Each row is followed by its class.
[ -4   1   2   9   4  -1  -7  -8  -5  -6  -1  19  18  -3  -1 -16   5 -10
  -2  -1   1  -8   4   6   7   2 -32  -5 -10  -3   2   8  -3  -3  -2  -4
  10   1  -4  -4   4   6   0   2   0   8  -2  -7  -3   4  -1  10  -1  -5
  -5   3 -12   2  -7  -4  -9   5 -23   7  -1] : K900
[  1 -10  16  -2   4  -3  10 -15   6 -16   1  14  -4  -4   0 -37   2  -6
   8  11 -11  -8   4  -6 -10   2 -26  -5  -3 -18   1   4  -2   0   6  -2
  -7  -5  -1 -12   8  11  14   1  -3  12  -5  32  -4   7   7 -22   1  -7
   9  16 -18  -1   6   7  -4  -8 -19  -5 -19] : K453
[-11   5  14   8   2 -14 -10 -14  -6  -8  -1  31  43  -2  -3 -40   9 -13
  -3 -10  -3 -16  10  -6   5   4 -59  -4 -19 -15   3   5   0  -8   3   0
 -17  -6 -12  -5  10  14   0   6  -3   3 -27   0  -8   9   0   7  14  -6
   0  12 -31   1  -6 -13 -13   1 -59   0  -3] : K900
[ -6   2  -5  16  -1  -5 -15  -3 -13   1  -2  22  47   0   1 -13   5 -11
 -15  -5   9 -10   4   6  19   3 -42   0 -14   7  10   8  -2  -7  -6  -3
   9   3  -8   5   8   8 -12   5   1   6 -15 -37  -6   2  -5  30   3  -4
 -13   6 -15  -8 -15 -14  -9   9 -42  12   4] : K900
[-12   4   6  12   2  -8 -12  -4 -11 -10  -2  16  45  -1  -1 -14   3  -9
 -37   0   1  -3  10   2   7   2 -43  -5 -11 -20   6   3   1 -15  -4   0
 -15  -4  -2   1   7   8  -1   6  -1  -2 -21 -25  -6   5  -4  17  17  -8
   1   8 -24  -4 -10 -22  -6   6 -57  10   0] : K900
[-15  -6  10  15  -4 -13 -13 -19  -6 -13   0  31  49  -1   0 -33   7 -12
  -5  -2  -2 -13   9  -1   9   4 -59  -3 -20 -20   5  14  -2  -9  -1  -2
  -8  -5  -9  -1   9  11  -3   8   1  -3 -22 -12  -9   4  -1  16  13  -4
   3   9 -27  -3  -4 -13 -13   6 -59   5  -2] : K900
[  1  -4   6  14   6   0  -4  -6  -8  -9  -1  23  35  -5   3 -39   2 -17
  -7  -4  -1 -16  -3   8  16   3 -54   2 -12   9   4  17  -4  -2  -3  -6
   9   2  -3   0  11  13   6   0  -4  21  -7 -29   0   5  -2   4  -1 -16
 -17  33 -15   3 -16  -4  -6   6 -43  21 -11] : K453
[-13  -1  -5  10  -3 -11 -15  19 -13   5  -5   7  50   8  -5 -18   9  -8
 -14  -2   8 -18   3   3  17  -1 -28   5 -11  18  11   1  -2 -11  -4   2
 -12   0   0  13   7   7 -16   8   6 -22 -39 -41  -9  -3 -10  30  12  10
 -12  18 -15   2 -22 -24   2   6 -51  10  16] : K900
[ -6   1  20   5   2  -6   0 -23   0 -23   1  27  23  -8   3 -31   1 -13
   0  -7 -11  -3  10  -7  -6   4 -51  -7 -12 -36   4   6  -2  -5   5  -3
  -4  -8  -9 -10   7  14   9  -1  -2  14 -10  18  -6   9   5  -6   9  -8
  14   3 -26  -3   4  -3 -11   2 -47  -1  -9] : K453
[ -3  -3  14  -3   7  -8   5  -8  -2  -7   3  20  16  -3  -3 -54   4  -5
  12  -6  -1 -22   7  -6  -1   0 -37   0 -12  -1   3   4   0  -4   5   2
 -15  -4  -7  -8   5  15   4  -1   0  -1 -21  20  -2   8   1 -14   4  -1
  -2  27 -27   4   1   4  -3  -5 -40  -7  -8] : K453
[-13   3   7  12   1  -8 -12 -18  -4 -12   1  24  30  -2   1  -6   3  -9
  -5  -4  -3   4   8  -8  -3   5 -39  -5 -15 -35   4   2  -5  -7   0  -1
  -6  -7  -8  -2   8   6   1   4   0   6 -12   0 -11   8   2  11  14   0
  10 -12 -22  -4   0 -16  -8   3 -42   3   3] : K900
[ -9   3   8  -1   0 -12  -5 -19   3  -6  -2  11  18   1  -5 -16   3  -2
   0  -4  -3  -6   4  -9  -7   3 -19  -4 -11 -13   4  -6  -2  -6   5   6
 -18  -4  -8  -4   3   6  -5   3   3 -17 -25  19  -9   3   1   4  10  10
   9  -5 -20   0   6  -7  -5  -3 -32  -8   4] : K900
[ -6  -2   6  24  -2  -1 -15 -27  -9 -18   3  44  45  -8   4 -26   8 -21
  -7  -7  -2  -3   6   0  11   8 -59  -6 -19 -27   7  16  -5  -5  -3  -7
   3  -1 -11  -2  11  12   5   5  -2  32   0 -13  -8  12   3  17   5 -17
  -1  -4 -23  -7 -10  -8 -20   8 -52  15  -9] : K900
[  1  -4   1   6   2  -5   0  -8  -2   0   1  29  28  -6   3 -43  11 -10
  -1  -5   6 -23   6   2  17   2 -49  -2 -13  17   7   9  -3  -6  -3  -4
   6   0  -7   1  12  10   1   3  -1   8 -13 -11  -5   1  -1   3  -1  -7
  -9  28 -17   1 -13   0  -6   7 -37   5  -4] : K453
[ -7  -3  20  -1  -1  -6   3 -10   2 -10  -2  14  14  -5  -5 -38   2  -8
  -1  -3  -8 -11  14  -1  -6  -7 -38  -1  -8 -24  -4   3   3  -5   3  -2
 -21  -5  -1 -10   9  14  13  -3  -5   4 -13  11   1   8   4 -19   9  -9
   9  24 -23   0   3  -1  -6  -5 -43   3 -11] : K453
[ -1  -4   2  11   0  -1  -5   1 -10   2   0  17  39  -2   2 -25   4 -12
 -12  -2   5 -16   5   8  18   1 -43  -1 -16  13   5   7   0  -5  -4   0
  -1   1  -2   3   9   9  -3   2   2   7 -16 -34  -5   0  -3  16   6  -8
 -13  26 -16  -1 -20 -12  -3   7 -43  14  -2] : K453
